Here is a tiny trained network, its code and every weight. The questions are about switching its units off for an input and a class, where a switched-off unit gives its printed mean instead of its output.

import numpy as np


def w(rows, s, z=0):
    codes = np.array(rows[::2]) - 128.0
    scale = np.full(codes.shape[1], s)
    scale[-1] = z or s
    return codes * scale


def norm(h):
    return h / np.sqrt((h * h).mean(-1, keepdims=True) + 1e-5)


def f(y):
    return y / 2 * (1 + np.tanh(0.7978845608 * (y + 0.044715 * y**3)))


def log_softmax(a):
    a = a - a.max(-1, keepdims=True)
    return a - np.log(np.exp(a).sum(-1, keepdims=True))


def net(x, mask):
    res = np.array(x, float).reshape(1, 7) / 4 @ E
    u = 0
    for l in range(2):
        y = f(norm(res) @ A[l][:, :-1].T + A[l][:, -1])
        res = res + np.where(mask[u : u + 3], y, B[l][:, -1]) @ B[l][:, :-1]
        u += 3
    return log_softmax(norm(res)[-1] @ U[:, :-1].T + U[:, -1])


A, B = {}, {}
E = w([
[134,142,125,125,119],'x0',
[173,119,181,71,142],'x1',
[94,170,60,144,255],'x2',
[214,88,79,147,138],'x3',
[184,134,190,234,145],'x4',
[104,100,129,136,139],'x5',
[170,171,130,113,107],'x6',
],0.0089)
A[0] = w([
[2,231,239,123,124,6],'0.n0',
[154,141,237,227,157,89],'0.n1',
[134,116,230,59,178,25],'0.n2',
],0.0088,0.0021)
B[0] = w([
[254,18,46,168,127,248],'0.n0',
[90,227,132,52,213,253],'0.n1',
[164,145,16,195,79,172],'0.n2',
],0.009,0.0035)
A[1] = w([
[33,150,125,2,102,165],'1.n0',
[233,111,67,153,151,2],'1.n1',
[229,115,157,42,185,114],'1.n2',
],0.0077,0.0038)
B[1] = w([
[178,247,143,47,214,221],'1.n0',
[131,94,28,125,84,201],'1.n1',
[109,175,3,141,57,253],'1.n2',
],0.007,0.0031)
U = w([
[237,85,2,198,92,78],'0',
[130,169,152,123,99,254],'1',
[159,221,166,58,169,115],'2',
[107,186,6,212,32,58],'3',
],0.0074,0.0043)

Each question gives the input, the list of numbers given to net, and the class t.
The units are the neurons (one row each of A and B). Each row of codes is followed by its name. A weight is (code - 128) times the scale printed after its matrix; where a second scale follows, it is the last column's (A, B and U).
mask holds one flag per neuron, layer by layer. A switched-off neuron (its flag False) gives its mean, the last column of its row in B, instead of its output. The means were averaged over made-up inputs and are rounded, as every weight is.
A unit's drop is (log p(t) with every unit on - log p(t) with that unit switched off) / (log p(t) with every unit on - log p(t) with every unit switched off).
The circuit of an input: a set's keep is (log p(t) with only the set's units on - log p(t) with every unit switched off) / (log p(t) with every unit on - log p(t) with every unit switched off). Starting from all 6 units, units are removed one at a time, each time the one whose removal leaves the highest keep (on an exact tie, the one counted first), for as long as the keep stays at least 0.8.
circuit, biggest first: the units of the circuit, biggest drop first
unit that matters most: the unit with the biggest drop
top k neurons: the k neurons with the biggest drops, biggest first
k most important neurons of layer l: the k neurons of layer l with the biggest drops, biggest first
drop of u: that unit's drop, to one decimal
input [-6,-4,-3,3,5,-3,-3], class 2: circuit, biggest first -> [0.n1; 0.n0]
input [2,6,-4,-6,0,0,-7], class 0: circuit, biggest first -> [0.n0]
input [0,8,6,0,2,2,-3], class 3: top 3 neurons -> [0.n2; 1.n0; 1.n2]
input [-3,3,-2,-3,1,-2,8], class 0: top 2 neurons -> [0.n0; 0.n2]
input [-6,4,-4,3,-7,8,-7], class 2: top 2 neurons -> [0.n0; 1.n0]
input [8,8,-5,1,2,4,5], class 3: circuit, biggest first -> [0.n2; 1.n2]
input [-7,-3,-4,3,-5,5,-6], class 2: circuit, biggest first -> [0.n0; 1.n0]
input [-2,7,-5,-5,6,-4,-3], class 3: circuit, biggest first -> [0.n2; 1.n2; 0.n0; 0.n1]
input [2,-7,-5,-6,8,-2,-1], class 2: 2 most important neurons of layer 1 -> [1.n2; 1.n1]
input [2,5,3,-8,7,4,-8], class 0: 2 most important neurons of layer 0 -> [0.n0; 0.n2]
input [6,-3,-5,2,8,4,-5], class 2: 2 most important neurons of layer 0 -> [0.n1; 0.n0]
input [-2,2,-1,7,8,1,-5], class 2: top 3 neurons -> [0.n1; 0.n0; 0.n2]
input [-7,7,-1,4,6,5,8], class 3: top 3 neurons -> [1.n2; 0.n2; 1.n0]
input [-2,5,1,1,0,-6,4], class 3: top 2 neurons -> [1.n2; 0.n0]
input [6,0,-5,-3,6,6,6], class 2: circuit, biggest first -> [0.n1]
input [4,6,-1,-8,-6,0,-3], class 0: top 3 neurons -> [0.n0; 0.n2; 0.n1]
input [5,-5,-8,3,4,0,-3], class 1: 2 most important neurons of layer 1 -> [1.n2; 1.n1]
input [-2,5,-2,-3,-3,0,3], class 3: drop of 0.n2 -> 0.1
input [0,4,-6,-6,6,-2,0], class 0: drop of 0.n0 -> 2.1
input [-1,5,-5,-8,2,-5,6], class 0: drop of 0.n1 -> 0.0
input [5,-8,3,-8,6,-1,0], class 0: drop of 0.n0 -> 1.6
input [-6,7,4,-6,-1,-5,-1], class 3: unit that matters most -> 1.n1
